Here is a tiny trained network, its code and every weight. The questions are about switching its units off for an input and a class, where a switched-off unit gives its printed mean instead of its output.

import numpy as np


def w(rows, s, z=0):
    codes = np.array(rows[::2]) - 128.0
    scale = np.full(codes.shape[1], s)
    scale[-1] = z or s
    return codes * scale


def f(y):
    return y / 2 * (1 + np.tanh(0.7978845608 * (y + 0.044715 * y**3)))


def log_softmax(a):
    a = a - a.max(-1, keepdims=True)
    return a - np.log(np.exp(a).sum(-1, keepdims=True))


def net(x, mask):
    res = np.array(x, float).reshape(1, 2) / 4 @ E
    y = f(res @ A[0][:, :-1].T + A[0][:, -1])
    res = res + np.where(mask, y, B[0][:, -1]) @ B[0][:, :-1]
    return log_softmax(res[-1] @ U[:, :-1].T + U[:, -1])


A, B = {}, {}
E = w([
[163,87,63,95,70,185,60,197,228,93,140],'x0',
[78,172,88,139,125,8,68,171,129,210,179],'x1',
],0.014)
A[0] = w([
[113,122,54,73,83,160,144,177,203,148,148,67],'N1',
[93,94,156,152,157,118,151,110,104,136,165,7],'N2',
[86,95,89,141,121,146,51,212,170,104,70,61],'N3',
[133,152,95,126,135,60,115,152,148,187,207,161],'N4',
[93,107,208,175,141,136,190,124,111,165,135,117],'N5',
[86,154,140,232,160,95,148,81,97,174,78,25],'N6',
[84,165,47,143,122,45,86,164,116,186,178,152],'N7',
[177,70,116,105,111,204,254,78,154,120,51,200],'N8',
],0.01,0.0015)
B[0] = w([
[78,184,167,76,27,83,181,137,152,84,71,196],'N1',
[132,164,95,144,95,156,159,129,196,91,71,162],'N2',
[58,205,123,166,121,49,182,81,161,81,80,192],'N3',
[188,76,122,171,189,159,99,168,59,193,103,216],'N4',
[110,201,129,140,116,127,124,123,125,127,95,191],'N5',
[42,163,93,97,1,88,208,102,157,64,104,216],'N6',
[184,68,187,147,184,142,65,114,76,194,190,249],'N7',
[185,129,107,159,181,209,97,253,70,196,203,224],'N8',
],0.0099,0.019)
U = w([
[248,106,107,149,191,190,72,157,106,163,186,254],'0',
[61,181,102,103,62,115,168,126,165,108,89,2],'1',
],0.012,0.00094)

Each question gives the input, the list of numbers given to net, and the class t.
The units are the neurons (one row each of A and B). Each row of codes is followed by its name. A weight is (code - 128) times the scale printed after its matrix; where a second scale follows, it is the last column's (A, B and U).
mask holds one flag per neuron, in row order. A switched-off neuron (its flag False) gives its mean, the last column of its row in B, instead of its output. The means were averaged over made-up inputs and are rounded, as every weight is.
A unit's drop is (log p(t) with every unit on - log p(t) with that unit switched off) / (log p(t) with every unit on - log p(t) with every unit switched off).
unit that matters most: the unit with the biggest drop
top k neurons: the k neurons with the biggest drops, biggest first
drop of u: that unit's drop, to one decimal
input [5,-3], class 1: top 2 neurons => (N7 N1)
input [-2,1], class 1: top 3 neurons => (N8 N7 N4)
input [6,5], class 1: unit that matters most => N1
input [6,4], class 1: top 3 neurons => (N1 N3 N8)
input [-8,8], class 0: top 3 neurons => (N7 N4 N1)
input [8,-6], class 1: top 2 neurons => (N1 N3)
input [7,4], class 1: top 2 neurons => (N1 N3)
input [-8,-6], class 1: top 2 neurons => (N6 N7)
input [-7,7], class 0: drop of N3 => 1.4
input [-6,8], class 0: drop of N4 => 0.7
input [-4,-2], class 1: drop of N7 => 0.7
